Below is a small trained network, with its code and all its weights. Each question gives an input and a target symbol and asks what happens when units are switched off, that is, made to give their printed mean instead of their output.

import numpy as np


def w(rows, s, z=0):
    codes = np.array(rows[::2]) - 128.0
    scale = np.full(codes.shape[1], s)
    scale[-1] = z or s
    return codes * scale


def f(y):
    return np.maximum(y, 0)


def softmax(a):
    e = np.exp(a - a.max(-1, keepdims=True))
    return e / e.sum(-1, keepdims=True)


def log_softmax(a):
    a = a - a.max(-1, keepdims=True)
    return a - np.log(np.exp(a).sum(-1, keepdims=True))


def net(x, mask):
    ids = ['Ωβγεζθμξπστφ'.index(c) for c in x.split()]
    T = len(ids)
    res = E[ids] + P[:T]
    u = 0
    for l in range(2):
        q, k, v = (res @ M[l].T for M in (Q, K, V))
        z = softmax(np.where(np.tri(T) > 0, q @ k.T / 2**0.5, -1e9)) @ v
        res = res + np.where(mask[u], z, O[l][:, -1]) @ O[l][:, :-1]
        u += 1
        y = f(res @ A[l][:, :-1].T + A[l][:, -1])
        res = res + np.where(mask[u : u + 4], y, B[l][:, -1]) @ B[l][:, :-1]
        u += 4
    return log_softmax(res[-1] @ U[:, :-1].T + U[:, -1])


Q, K, V, O, A, B = {}, {}, {}, {}, {}, {}
E = w([
[210,123,54,69,110,138],'Ω',
[187,122,123,13,115,93],'β',
[99,150,171,227,165,159],'γ',
[117,121,230,156,111,85],'ε',
[60,76,109,254,100,113],'ζ',
[101,55,169,121,142,144],'θ',
[131,165,112,137,113,123],'μ',
[186,148,39,184,132,178],'ξ',
[183,191,158,166,171,157],'π',
[190,108,102,148,197,200],'σ',
[207,183,94,99,115,101],'τ',
[148,133,148,100,112,155],'φ',
],0.013)
P = w([
[109,136,139,116,133,118],'0',
[180,118,154,124,147,99],'1',
[143,101,166,126,35,170],'2',
[55,163,124,105,172,133],'3',
[206,98,131,159,177,67],'4',
[130,106,185,101,5,197],'5',
],0.02)
Q[0] = w([
[121,103,163,147,9,182],'0.h1',
[31,141,105,101,202,159],'0.h1',
],0.013)
K[0] = w([
[239,134,139,172,143,101],'0.h1',
[84,250,111,88,124,226],'0.h1',
],0.011)
V[0] = w([
[99,10,165,127,202,171],'0.h1',
[112,194,121,227,139,169],'0.h1',
],0.014)
O[0] = w([
[127,41,151,132,186,152,255],'0.h1',
[167,160,156,248,107,149,31],'0.h1',
],0.015,0.0056)
A[0] = w([
[35,160,182,160,170,74,252],'0.n1',
[178,184,216,120,255,55,103],'0.n2',
[240,132,86,82,122,186,44],'0.n3',
[103,173,119,96,41,189,165],'0.n4',
],0.0075,0.0013)
B[0] = w([
[95,36,127,157,86,58,185],'0.n1',
[204,211,155,26,102,91,254],'0.n2',
[94,11,150,141,55,86,205],'0.n3',
[120,237,71,218,83,147,211],'0.n4',
],0.011,0.0068)
Q[1] = w([
[139,106,109,125,73,219],'1.h1',
[113,146,49,164,255,92],'1.h1',
],0.0067)
K[1] = w([
[194,97,95,127,105,142],'1.h1',
[85,134,151,109,81,253],'1.h1',
],0.0076)
V[1] = w([
[207,45,17,123,32,255],'1.h1',
[212,139,144,92,115,88],'1.h1',
],0.0064)
O[1] = w([
[185,190,169,2,133,220,70],'1.h1',
[144,200,123,81,236,33,254],'1.h1',
],0.0086,0.0097)
A[1] = w([
[27,118,146,150,85,167,254],'1.n1',
[10,65,129,97,105,171,67],'1.n2',
[149,72,159,68,162,89,97],'1.n3',
[168,238,117,47,130,130,33],'1.n4',
],0.011,0.0085)
B[1] = w([
[128,117,149,30,35,151,165],'1.n1',
[70,156,1,127,112,111,164],'1.n2',
[70,213,180,204,124,200,251],'1.n3',
[128,26,19,170,126,182,189],'1.n4',
],0.0093,0.024)
U = w([
[175,89,111,81,119,163,194],'Ω',
[104,151,54,98,184,81,113],'β',
[150,55,150,254,106,158,123],'γ',
[87,96,141,133,137,33,156],'ε',
[128,79,167,126,50,191,127],'ζ',
[47,127,129,196,107,187,37],'θ',
[137,239,131,99,52,138,141],'μ',
[158,197,131,164,57,231,69],'ξ',
[114,250,103,195,139,85,88],'π',
[149,153,184,128,144,215,197],'σ',
[123,150,72,237,95,156,20],'τ',
[166,161,152,5,104,112,254],'φ',
],0.0068,0.0096)

Each question gives the input, a string of symbols that net reads in full, and the target symbol t.
The units are the heads (2 rows each of Q, K, V and O) and the neurons (one row each of A and B). Each row of codes is followed by its name. A weight is (code - 128) times the scale printed after its matrix; where a second scale follows, it is the last column's (O, A, B and U).
mask holds one flag per unit, layer by layer, with each layer's heads first. A switched-off unit (its flag False) gives its mean, the last column of its rows in O or B, instead of its output. The means were averaged over made-up inputs and are rounded, as every weight is.
A unit's drop is (log p(t) with every unit on - log p(t) with that unit switched off) / (log p(t) with every unit on - log p(t) with every unit switched off).
The circuit of an input: a set's keep is (log p(t) with only the set's units on - log p(t) with every unit switched off) / (log p(t) with every unit on - log p(t) with every unit switched off). Starting from all 10 units, units are removed one at a time, each time the one whose removal leaves the highest keep (on an exact tie, the one counted first), for as long as the keep stays at least 0.8.
circuit, biggest first: the units of the circuit, biggest drop first
unit that matters most: the unit with the biggest drop
k most important neurons: the k neurons with the biggest drops, biggest first
k most important neurons of layer l: the k neurons of layer l with the biggest drops, biggest first
input τ Ω β, target Ω: circuit, biggest first : (1.n4; 0.h1; 0.n4; 1.n3)
input τ τ θ μ θ ε, target θ: circuit, biggest first : (0.h1; 1.n3; 1.n2)
input π μ ζ, target μ: circuit, biggest first : (0.h1; 1.n4)
input θ τ Ω, target τ: 3 most important neurons : (1.n4; 0.n4; 0.n1)
input β ε θ ε σ ξ, target σ: circuit, biggest first : (1.h1; 0.h1; 1.n4)
input τ β μ θ φ ε, target φ: unit that matters most : 1.n3
input τ σ σ β ε β, target ε: circuit, biggest first : (1.h1; 0.n2)
input μ μ ζ γ ξ, target γ: circuit, biggest first : (0.n3; 0.h1)
input φ τ γ μ ε ξ, target ε: circuit, biggest first : (1.h1; 0.n2; 1.n3)
input γ β β γ, target γ: circuit, biggest first : (0.h1; 0.n1)
input ε ε ζ ε τ γ, target τ: circuit, biggest first : (1.n4; 0.h1; 1.h1; 0.n4)
input ε π ε θ γ γ, target γ: 2 most important neurons of layer 1 : (1.n3; 1.n2)
input ζ ε β, target ε: circuit, biggest first : (1.h1; 0.n2; 0.n3)
input τ Ω π ζ γ π, target γ: circuit, biggest first : (0.h1; 1.n3)
input ε γ σ τ, target τ: 2 most important neurons of layer 0 : (0.n4; 0.n3)
input β ε ζ, target ε: unit that matters most : 1.h1
input θ σ σ ε, target ε: 2 most important neurons of layer 0 : (0.n1; 0.n2)
input β β π, target β: circuit, biggest first : (0.h1; 1.h1; 1.n4)
input θ τ ε, target τ: 2 most important neurons of layer 0 : (0.n4; 0.n3)
input ζ θ σ, target θ: circuit, biggest first : (0.h1; 1.n2; 1.n3; 0.n2)
input β ζ Ω μ, target μ: 3 most important neurons of layer 0 : (0.n1; 0.n2; 0.n4)
input θ ε β φ ε, target π: 2 most important neurons of layer 1 : (1.n3; 1.n1)
input θ μ θ ξ μ θ, target μ: 2 most important neurons of layer 0 : (0.n4; 0.n2)
input β θ θ φ, target φ: 2 most important neurons : (1.n3; 1.n4)
input γ Ω ζ ε Ω ε, target Ω: unit that matters most : 1.n4
